Here is a tiny trained network, its code and every weight. The questions are about switching its units off for an input and a target symbol, where a switched-off unit gives its printed mean instead of its output.

import numpy as np


def w(rows, s, z=0):
    codes = np.array(rows[::2]) - 128.0
    scale = np.full(codes.shape[1], s)
    scale[-1] = z or s
    return codes * scale


def norm(h):
    return h / np.sqrt((h * h).mean(-1, keepdims=True) + 1e-5)


def f(y):
    return np.maximum(y, 0)


def softmax(a):
    e = np.exp(a - a.max(-1, keepdims=True))
    return e / e.sum(-1, keepdims=True)


def log_softmax(a):
    a = a - a.max(-1, keepdims=True)
    return a - np.log(np.exp(a).sum(-1, keepdims=True))


def net(x, mask):
    ids = ['ΓΛΨαζμξτ'.index(c) for c in x.split()]
    T = len(ids)
    res = E[ids] + P[:T]
    u = 0
    for l in range(2):
        r = norm(res)
        for j in range(3):
            rows = slice(2 * j, 2 * j + 2)
            q, k, v = (r @ M[l][rows].T for M in (Q, K, V))
            z = softmax(np.where(np.tri(T) > 0, q @ k.T / 2**0.5, -1e9)) @ v
            o = O[l][rows]
            res = res + np.where(mask[u + j], z, o[:, -1]) @ o[:, :-1]
        u += 3
        y = f(norm(res) @ A[l][:, :-1].T + A[l][:, -1])
        res = res + np.where(mask[u : u + 12], y, B[l][:, -1]) @ B[l][:, :-1]
        u += 12
    return log_softmax(norm(res)[-1] @ U[:, :-1].T + U[:, -1])


Q, K, V, O, A, B = {}, {}, {}, {}, {}, {}
E = w([
[106,123,138,93,64,60],'Γ',
[118,72,153,192,139,114],'Λ',
[120,97,154,123,58,202],'Ψ',
[157,165,91,198,148,85],'α',
[170,234,160,126,55,157],'ζ',
[146,79,141,124,179,160],'μ',
[95,91,192,196,92,122],'ξ',
[26,180,142,113,108,254],'τ',
],0.0061)
P = w([
[254,146,204,208,124,100],'0',
[226,120,172,177,113,110],'1',
[202,105,156,156,107,115],'2',
[187,95,148,141,110,123],'3',
[164,85,137,132,118,116],'4',
[147,85,124,119,123,122],'5',
[133,80,120,113,126,127],'6',
[122,76,107,103,129,129],'7',
[102,72,102,94,134,126],'8',
[87,69,93,83,138,133],'9',
[82,77,81,79,133,137],'10',
[66,78,64,73,130,146],'11',
[58,77,62,67,121,152],'12',
[74,70,63,62,134,142],'13',
],0.0031)
Q[0] = w([
[169,34,204,115,115,185],'0.h0',
[87,144,170,25,121,95],'0.h0',
[174,149,165,151,104,192],'0.h1',
[138,89,168,121,168,115],'0.h1',
[107,184,85,174,215,123],'0.h2',
[111,167,118,170,2,154],'0.h2',
],0.0072)
K[0] = w([
[84,130,2,164,169,137],'0.h0',
[137,124,127,107,116,51],'0.h0',
[163,148,215,134,119,150],'0.h1',
[129,92,133,175,143,80],'0.h1',
[234,118,98,202,162,98],'0.h2',
[63,150,70,127,98,86],'0.h2',
],0.0088)
V[0] = w([
[153,58,236,101,140,194],'0.h0',
[121,94,78,187,200,189],'0.h0',
[213,241,102,211,159,118],'0.h1',
[96,87,171,178,210,13],'0.h1',
[134,76,35,145,252,111],'0.h2',
[140,201,120,212,115,139],'0.h2',
],0.003)
O[0] = w([
[196,156,179,76,198,162,242],'0.h0',
[127,195,141,208,176,104,150],'0.h0',
[57,162,78,89,199,158,125],'0.h1',
[163,177,104,172,123,239,80],'0.h1',
[159,103,88,57,2,88,1],'0.h2',
[146,124,71,126,180,183,141],'0.h2',
],0.0036,0.0022)
A[0] = w([
[88,102,160,158,64,110,78],'0.n0',
[152,79,137,69,88,218,172],'0.n1',
[98,142,167,71,111,217,106],'0.n2',
[133,143,177,145,154,4,167],'0.n3',
[66,129,109,131,173,48,122],'0.n4',
[188,55,47,187,102,136,118],'0.n5',
[64,154,73,120,95,96,3],'0.n6',
[82,137,80,96,107,105,18],'0.n7',
[93,104,195,137,119,14,132],'0.n8',
[162,119,161,105,139,167,47],'0.n9',
[153,213,125,79,132,132,56],'0.n10',
[95,204,10,183,183,74,58],'0.n11',
],0.0036,0.0026)
B[0] = w([
[96,75,169,160,128,160,160],'0.n0',
[137,114,179,143,196,42,252],'0.n1',
[187,119,172,139,150,66,216],'0.n2',
[180,167,100,185,89,209,174],'0.n3',
[169,169,103,129,57,167,145],'0.n4',
[22,139,138,122,153,84,176],'0.n5',
[125,146,177,144,111,253,129],'0.n6',
[137,125,145,142,96,224,129],'0.n7',
[189,111,144,140,109,226,167],'0.n8',
[118,127,107,130,221,91,149],'0.n9',
[39,160,118,147,162,78,143],'0.n10',
[244,74,104,96,74,51,160],'0.n11',
],0.0039,0.0032)
Q[1] = w([
[104,201,33,15,111,204],'1.h0',
[146,199,79,93,63,117],'1.h0',
[4,32,200,167,202,209],'1.h1',
[130,248,1,87,96,97],'1.h1',
[165,113,176,133,53,145],'1.h2',
[136,90,181,119,74,52],'1.h2',
],0.0075)
K[1] = w([
[147,104,163,234,227,228],'1.h0',
[192,100,159,254,188,128],'1.h0',
[27,76,90,86,119,154],'1.h1',
[185,176,155,207,185,61],'1.h1',
[76,155,113,105,33,180],'1.h2',
[82,180,97,27,90,134],'1.h2',
],0.0076)
V[1] = w([
[85,190,169,100,156,162],'1.h0',
[135,211,180,114,65,31],'1.h0',
[254,127,75,122,84,136],'1.h1',
[69,170,68,97,77,195],'1.h1',
[98,219,136,113,69,81],'1.h2',
[61,90,137,164,148,120],'1.h2',
],0.004)
O[1] = w([
[68,169,184,79,51,129,147],'1.h0',
[4,208,73,111,144,162,143],'1.h0',
[65,62,75,67,134,228,53],'1.h1',
[192,56,216,120,207,159,3],'1.h1',
[216,136,163,149,207,204,10],'1.h2',
[51,117,97,152,132,178,131],'1.h2',
],0.0034,0.0025)
A[1] = w([
[157,55,41,33,105,187,5],'1.n0',
[192,181,106,74,197,137,133],'1.n1',
[76,135,78,190,157,253,49],'1.n2',
[156,185,103,76,27,122,89],'1.n3',
[130,81,143,200,58,96,118],'1.n4',
[120,204,102,17,187,113,15],'1.n5',
[104,66,142,32,107,34,86],'1.n6',
[43,156,177,70,166,219,135],'1.n7',
[134,166,108,183,17,192,105],'1.n8',
[153,44,126,111,101,208,123],'1.n9',
[190,140,186,101,60,113,170],'1.n10',
[121,95,143,123,242,124,138],'1.n11',
],0.0043,0.0024)
B[1] = w([
[60,47,107,97,79,2,152],'1.n0',
[89,120,96,93,60,79,165],'1.n1',
[79,158,15,115,117,148,156],'1.n2',
[133,166,120,188,192,176,187],'1.n3',
[150,109,100,122,203,112,252],'1.n4',
[49,179,96,68,173,121,150],'1.n5',
[82,82,148,146,52,178,199],'1.n6',
[153,185,195,137,102,80,217],'1.n7',
[122,145,135,124,141,207,202],'1.n8',
[143,115,137,81,205,141,175],'1.n9',
[103,151,94,58,176,108,241],'1.n10',
[143,184,95,92,119,143,222],'1.n11',
],0.0053,0.0025)
U = w([
[139,48,110,19,159,254,59],'Γ',
[205,237,92,130,212,179,226],'Λ',
[50,78,112,47,138,47,254],'Ψ',
[101,90,25,217,131,62,75],'α',
[50,226,160,96,62,148,54],'ζ',
[231,114,53,109,2,100,114],'μ',
[165,78,254,137,130,58,95],'ξ',
[165,108,142,214,79,235,30],'τ',
],0.0071,0.0045)

Each question gives the input, a string of symbols that net reads in full, and the target symbol t.
The units are the heads (2 rows each of Q, K, V and O) and the neurons (one row each of A and B). Each row of codes is followed by its name. A weight is (code - 128) times the scale printed after its matrix; where a second scale follows, it is the last column's (O, A, B and U).
mask holds one flag per unit, layer by layer, with each layer's heads first. A switched-off unit (its flag False) gives its mean, the last column of its rows in O or B, instead of its output. The means were averaged over made-up inputs and are rounded, as every weight is.
A unit's drop is (log p(t) with every unit on - log p(t) with that unit switched off) / (log p(t) with every unit on - log p(t) with every unit switched off).
The circuit of an input: a set's keep is (log p(t) with only the set's units on - log p(t) with every unit switched off) / (log p(t) with every unit on - log p(t) with every unit switched off). Starting from the 12 units with the biggest drops (on a tie, the unit counted first), units are removed one at a time, each time the one whose removal leaves the highest keep (on an exact tie, the one counted first), for as long as the keep stays at least 0.8.
circuit, biggest first: the units of the circuit, biggest drop first
k most important neurons: the k neurons with the biggest drops, biggest first
top k neurons in layer l: the k neurons of layer l with the biggest drops, biggest first
which heads matter: for each layer, one digit per head in row order, 1 if its drop is at least 0.15 and else 0, layers parted by /
input Ψ Ψ Γ α μ ζ μ τ ξ Γ ξ, target Γ: most important neuron -> 0.n2
input Γ μ Ψ, target Λ: circuit, biggest first -> 0.h0; 1.h0
input ξ τ Ψ Λ μ ξ Ψ Ψ Γ ζ Ψ ξ, target ζ: circuit, biggest first -> 1.h0; 0.h1; 0.n8; 0.n3
input μ α Λ μ μ ζ Λ, target ζ: circuit, biggest first -> 1.h0; 0.h1; 0.n1
input ζ α Ψ Ψ μ ξ Ψ Γ, target Λ: circuit, biggest first -> 0.n3; 1.n3; 0.n4
input Ψ Ψ μ α μ μ, target α: 2 most important neurons -> 1.n10; 0.n11
input Λ Ψ ζ α Γ μ Ψ μ τ α ζ μ τ ζ, target Ψ: circuit, biggest first -> 0.h1; 1.n10
input α Λ α, target μ: which heads matter -> 011 / 000
input Ψ μ ξ μ Ψ Ψ, target Ψ: 2 most important neurons -> 1.n10; 1.n7
input Ψ μ Γ μ, target Γ: top 3 neurons in layer 0 -> 0.n8; 0.n3; 0.n1
input μ Ψ μ, target Ψ: circuit, biggest first -> 1.h2; 1.h1
input Ψ τ ζ Λ α μ Ψ α Ψ, target α: which heads matter -> 101 / 100
input α ζ Ψ α Ψ Ψ ξ, target τ: which heads matter -> 000 / 000
input α Λ ζ μ Λ Γ Ψ, target ξ: circuit, biggest first -> 0.n1
input μ Ψ ξ, target Λ: which heads matter -> 100 / 000
input Γ α α μ Ψ α μ ξ Ψ, target α: which heads matter -> 100 / 100
input μ μ τ Ψ μ Λ μ Γ, target Λ: circuit, biggest first -> 0.n3; 1.n3; 0.n4
input Γ Ψ Λ, target Λ: which heads matter -> 100 / 000
input α Λ Λ, target α: which heads matter -> 011 / 000
input Γ Ψ Ψ, target Γ: top neuron in layer 0 -> 0.n8
input α ξ μ μ α τ Λ τ ζ ζ τ ζ μ ζ, target Ψ: 2 most important neurons -> 1.n5; 0.n2
input α Γ μ, target Γ: 3 most important neurons -> 0.n1; 1.n11; 0.n8
input Ψ ξ μ Ψ Ψ μ Λ Ψ τ Ψ τ ξ, target ξ: which heads matter -> 000 / 110
input Λ α ξ ξ, target α: which heads matter -> 011 / 100
input τ ξ α τ Λ, target Λ: which heads matter -> 001 / 010
input Ψ ζ Λ Γ ξ, target Γ: top 2 neurons in layer 0 -> 0.n8; 0.n1
input μ Λ μ, target μ: top neuron in layer 1 -> 1.n11
input Ψ Λ Ψ Γ μ Γ ξ Ψ α μ ξ ζ Λ, target ζ: top 3 neurons in layer 0 -> 0.n8; 0.n3; 0.n10
